Below is a small trained network, with its code and all its weights. Each question gives an input and a target symbol and asks what happens when units are switched off, that is, made to give their printed mean instead of their output.

import numpy as np


def w(rows, s, z=0):
    codes = np.array(rows[::2]) - 128.0
    scale = np.full(codes.shape[1], s)
    scale[-1] = z or s
    return codes * scale


def softmax(a):
    e = np.exp(a - a.max(-1, keepdims=True))
    return e / e.sum(-1, keepdims=True)


def log_softmax(a):
    a = a - a.max(-1, keepdims=True)
    return a - np.log(np.exp(a).sum(-1, keepdims=True))


def net(x, mask):
    ids = ['αβγδεζηξτφ'.index(c) for c in x.split()]
    T = len(ids)
    res = E[ids] + P[:T]
    u = 0
    for l in range(2):
        r = res
        for j in range(3):
            rows = slice(2 * j, 2 * j + 2)
            q, k, v = (r @ M[l][rows].T for M in (Q, K, V))
            z = softmax(np.where(np.tri(T) > 0, q @ k.T / 2**0.5, -1e9)) @ v
            o = O[l][rows]
            res = res + np.where(mask[u + j], z, o[:, -1]) @ o[:, :-1]
        u += 3
    return log_softmax(res[-1] @ U[:, :-1].T + U[:, -1])


Q, K, V, O = {}, {}, {}, {}
E = w([
[55,251,58],'α',
[211,224,110],'β',
[29,145,51],'γ',
[195,47,51],'δ',
[211,138,88],'ε',
[145,156,57],'ζ',
[141,203,212],'η',
[192,53,209],'ξ',
[106,157,120],'τ',
[12,74,192],'φ',
],0.015)
P = w([
[101,188,253],'0',
[129,153,237],'1',
[149,136,206],'2',
[163,101,188],'3',
[162,95,182],'4',
[158,100,182],'5',
[168,82,173],'6',
[178,85,174],'7',
[167,82,171],'8',
[168,92,178],'9',
],0.003)
Q[0] = w([
[146,139,131],'L0H0',
[124,68,85],'L0H0',
[131,114,37],'L0H1',
[58,118,117],'L0H1',
[172,159,213],'L0H2',
[78,130,252],'L0H2',
],0.013)
K[0] = w([
[186,145,117],'L0H0',
[164,1,85],'L0H0',
[118,94,51],'L0H1',
[64,90,185],'L0H1',
[131,136,171],'L0H2',
[34,181,174],'L0H2',
],0.0098)
V[0] = w([
[130,69,192],'L0H0',
[105,118,141],'L0H0',
[85,110,95],'L0H1',
[253,103,118],'L0H1',
[82,95,97],'L0H2',
[163,78,119],'L0H2',
],0.0066)
O[0] = w([
[122,166,75,39],'L0H0',
[147,102,97,130],'L0H0',
[75,109,2,135],'L0H1',
[31,147,151,6],'L0H1',
[191,56,229,122],'L0H2',
[162,27,51,65],'L0H2',
],0.0047,0.0019)
Q[1] = w([
[25,105,190],'L1H0',
[116,89,152],'L1H0',
[71,196,8],'L1H1',
[144,117,198],'L1H1',
[178,217,67],'L1H2',
[185,184,98],'L1H2',
],0.014)
K[1] = w([
[75,127,184],'L1H0',
[92,133,105],'L1H0',
[6,109,6],'L1H1',
[144,197,189],'L1H1',
[109,216,60],'L1H2',
[96,164,50],'L1H2',
],0.014)
V[1] = w([
[104,99,209],'L1H0',
[254,115,119],'L1H0',
[170,141,191],'L1H1',
[92,113,115],'L1H1',
[148,99,202],'L1H2',
[190,128,83],'L1H2',
],0.016)
O[1] = w([
[43,67,167,139],'L1H0',
[197,206,219,75],'L1H0',
[15,165,204,113],'L1H1',
[131,55,153,142],'L1H1',
[254,97,154,2],'L1H2',
[141,171,141,40],'L1H2',
],0.0076,0.0025)
U = w([
[105,186,85,55],'α',
[108,178,219,56],'β',
[206,52,39,115],'γ',
[250,110,134,124],'δ',
[211,235,168,90],'ε',
[175,168,128,101],'ζ',
[114,54,165,93],'η',
[196,85,224,157],'ξ',
[142,121,156,253],'τ',
[161,112,142,90],'φ',
],0.013,0.012)

Each question gives the input, a string of symbols that net reads in full, and the target symbol t.
The units are the heads (2 rows each of Q, K, V and O). Each row of codes is followed by its name. A weight is (code - 128) times the scale printed after its matrix; where a second scale follows, it is the last column's (O and U).
mask holds one flag per head, layer by layer. A switched-off head (its flag False) gives its mean, the last column of its rows in O, instead of its output. The means were averaged over made-up inputs and are rounded, as every weight is.
A unit's drop is (log p(t) with every unit on - log p(t) with that unit switched off) / (log p(t) with every unit on - log p(t) with every unit switched off).
heads that matter: for each layer, one digit per head in row order, 1 if its drop is at least 0.15 and else 0, layers parted by /
drop of u: that unit's drop, to one decimal
input τ α τ γ γ γ γ γ τ ζ, target γ: heads that matter => 000 / 010
input τ τ τ γ η ξ α δ, target δ: heads that matter => 011 / 100
input ε α τ γ γ ζ, target γ: heads that matter => 010 / 010
input ξ φ τ γ φ γ τ, target γ: heads that matter => 100 / 110
input τ τ δ, target δ: heads that matter => 001 / 100
input δ γ δ γ ξ τ γ τ, target γ: heads that matter => 010 / 010
input ε α ξ τ ζ τ δ φ α η, target β: heads that matter => 000 / 010
input τ τ η δ α ζ ε, target ε: heads that matter => 000 / 100
input τ τ γ τ ξ ζ γ, target γ: heads that matter => 000 / 010
input α ξ φ, target η: heads that matter => 000 / 100
input α β ε ζ, target ε: drop of L0H0 => 0.0
input α δ η η ζ ε ζ, target ε: drop of L0H2 => 0.1
input γ β ξ ε, target ε: drop of L1H0 => 0.9
